Below is a small trained network, with its code and all its weights. Each question gives an input and a target symbol and asks what happens when units are switched off, that is, made to give their printed mean instead of their output.

import numpy as np


def w(rows, s, z=0):
    codes = np.array(rows[::2]) - 128.0
    scale = np.full(codes.shape[1], s)
    scale[-1] = z or s
    return codes * scale


def norm(h):
    return h / np.sqrt((h * h).mean(-1, keepdims=True) + 1e-5)


def f(y):
    return y / 2 * (1 + np.tanh(0.7978845608 * (y + 0.044715 * y**3)))


def softmax(a):
    e = np.exp(a - a.max(-1, keepdims=True))
    return e / e.sum(-1, keepdims=True)


def log_softmax(a):
    a = a - a.max(-1, keepdims=True)
    return a - np.log(np.exp(a).sum(-1, keepdims=True))


def net(x, mask):
    ids = ['ΓΘΛΣαβεξτω'.index(c) for c in x.split()]
    T = len(ids)
    res = E[ids] + P[:T]
    q, k, v = (norm(res) @ M[0].T for M in (Q, K, V))
    z = softmax(np.where(np.tri(T) > 0, q @ k.T / 3**0.5, -1e9)) @ v
    res = res + np.where(mask[0], z, O[0][:, -1]) @ O[0][:, :-1]
    y = f(norm(res) @ A[0][:, :-1].T + A[0][:, -1])
    res = res + np.where(mask[1:17], y, B[0][:, -1]) @ B[0][:, :-1]
    return log_softmax(norm(res)[-1] @ U[:, :-1].T + U[:, -1])


Q, K, V, O, A, B = {}, {}, {}, {}, {}, {}
E = w([
[70,155,72,131,119],'Γ',
[178,82,198,150,129],'Θ',
[164,98,135,201,134],'Λ',
[148,114,128,32,175],'Σ',
[224,7,141,157,98],'α',
[128,70,200,76,106],'β',
[68,102,140,190,152],'ε',
[51,63,126,65,186],'ξ',
[224,176,145,150,123],'τ',
[93,86,65,120,7],'ω',
],0.016)
P = w([
[176,42,7,157,253],'0',
[122,83,186,174,140],'1',
[152,58,186,24,118],'2',
[189,88,178,57,108],'3',
[176,96,183,70,89],'4',
[182,103,193,56,89],'5',
[168,111,204,73,89],'6',
[186,123,196,152,65],'7',
[166,120,211,118,60],'8',
[190,133,214,208,41],'9',
[171,136,231,119,50],'10',
[180,138,232,139,39],'11',
[179,139,220,158,28],'12',
[161,114,219,94,65],'13',
],0.0048)
Q[0] = w([
[75,42,150,173,244],'h0',
[97,82,83,186,207],'h0',
[7,107,31,145,169],'h0',
],0.014)
K[0] = w([
[207,59,8,169,207],'h0',
[123,77,91,185,204],'h0',
[75,121,85,81,252],'h0',
],0.013)
V[0] = w([
[126,44,111,138,78],'h0',
[149,143,1,74,101],'h0',
[168,114,163,83,48],'h0',
],0.011)
O[0] = w([
[104,63,2,194,124,224],'h0',
[242,44,6,127,63,78],'h0',
[37,59,239,119,63,255],'h0',
],0.0064,0.0036)
A[0] = w([
[139,150,155,114,68,126],'n0',
[163,146,140,128,193,146],'n1',
[7,186,89,139,157,47],'n2',
[85,113,115,164,87,117],'n3',
[116,128,140,105,110,82],'n4',
[68,118,41,146,108,52],'n5',
[46,127,84,135,66,3],'n6',
[122,161,84,85,132,79],'n7',
[114,148,183,114,132,18],'n8',
[174,58,119,120,134,84],'n9',
[116,200,30,128,130,252],'n10',
[138,135,149,167,159,69],'n11',
[135,68,128,168,110,168],'n12',
[100,117,132,160,230,201],'n13',
[180,185,201,91,119,123],'n14',
[99,123,193,144,182,22],'n15',
],0.015,0.0018)
B[0] = w([
[175,127,177,161,102,199],'n0',
[134,92,107,74,94,148],'n1',
[70,251,133,170,53,195],'n2',
[163,127,112,86,156,187],'n3',
[151,139,145,130,152,144],'n4',
[251,158,80,131,118,219],'n5',
[164,125,15,126,149,183],'n6',
[122,182,153,118,142,140],'n7',
[159,132,126,93,180,194],'n8',
[104,203,176,189,142,196],'n9',
[45,202,146,12,152,203],'n10',
[115,85,150,91,128,151],'n11',
[88,141,196,141,158,229],'n12',
[175,3,173,144,125,204],'n13',
[224,98,179,126,27,254],'n14',
[104,96,43,100,136,216],'n15',
],0.019,0.0063)
U = w([
[75,135,112,150,111,142],'Γ',
[82,54,144,92,232,158],'Θ',
[185,134,67,163,169,119],'Λ',
[200,147,191,106,23,142],'Σ',
[103,196,208,223,153,159],'α',
[101,226,132,71,187,224],'β',
[141,121,117,162,148,52],'ε',
[45,134,160,20,80,136],'ξ',
[82,107,98,169,108,144],'τ',
[201,140,184,59,254,6],'ω',
],0.0078,0.0027)

Each question gives the input, a string of symbols that net reads in full, and the target symbol t.
The units are the heads (3 rows each of Q, K, V and O) and the neurons (one row each of A and B). Each row of codes is followed by its name. A weight is (code - 128) times the scale printed after its matrix; where a second scale follows, it is the last column's (O, A, B and U).
mask holds one flag per unit, heads first, then neurons. A switched-off unit (its flag False) gives its mean, the last column of its rows in O or B, instead of its output. The means were averaged over made-up inputs and are rounded, as every weight is.
A unit's drop is (log p(t) with every unit on - log p(t) with that unit switched off) / (log p(t) with every unit on - log p(t) with every unit switched off).
The circuit of an input: a set's keep is (log p(t) with only the set's units on - log p(t) with every unit switched off) / (log p(t) with every unit on - log p(t) with every unit switched off). Starting from the 12 units with the biggest drops (on a tie, the unit counted first), units are removed one at a time, each time the one whose removal leaves the highest keep (on an exact tie, the one counted first), for as long as the keep stays at least 0.8.
circuit, biggest first: the units of the circuit, biggest drop first
top k neurons: the k neurons with the biggest drops, biggest first
drop of u: that unit's drop, to one decimal
input Σ τ Σ ε ε, target α: circuit, biggest first => [h0, n9, n12]
input Σ τ Γ Σ Λ α Θ β ξ, target α: circuit, biggest first => [h0, n9, n10, n14]
input ω ε β Σ Θ, target Θ: circuit, biggest first => [h0, n15, n2]
input ω ω β, target α: circuit, biggest first => [n9, h0, n14]
input ε Σ ω ε ω ε ε α, target α: circuit, biggest first => [n9, n14]
input τ τ τ Γ ε ε Θ τ Θ Λ ξ, target Θ: top 3 neurons => [n14, n2, n5]
input β ω Σ, target α: circuit, biggest first => [n9, h0, n14, n8]
input β Σ β, target Θ: circuit, biggest first => [h0, n2, n14, n15]
input ε α τ ω Θ, target α: circuit, biggest first => [h0, n9, n14]
input α ε Γ ξ τ ξ, target Λ: top 3 neurons => [n5, n14, n6]
input β Γ Γ β ω, target Λ: circuit, biggest first => [n6]
input ε τ τ τ β Γ Λ τ ω ξ, target ξ: top 2 neurons => [n10, n2]
input β Λ β β ε, target τ: top 4 neurons => [n2, n13, n15, n10]
input ε β ε, target ξ: top 4 neurons => [n10, n2, n13, n14]
input ω Γ ε ε Γ Γ ε ξ ε, target Λ: top neuron => [n5]
input τ α ε ε Γ ε τ ξ ε ξ τ τ τ ε, target Θ: drop of h0 => 0.2
input ε ξ Γ, target β: drop of h0 => 0.2
input Λ α ε Θ Λ β, target Θ: drop of h0 => 0.9
input Γ α Γ ξ τ ξ α β ξ β ξ, target β: drop of n14 => 0.1
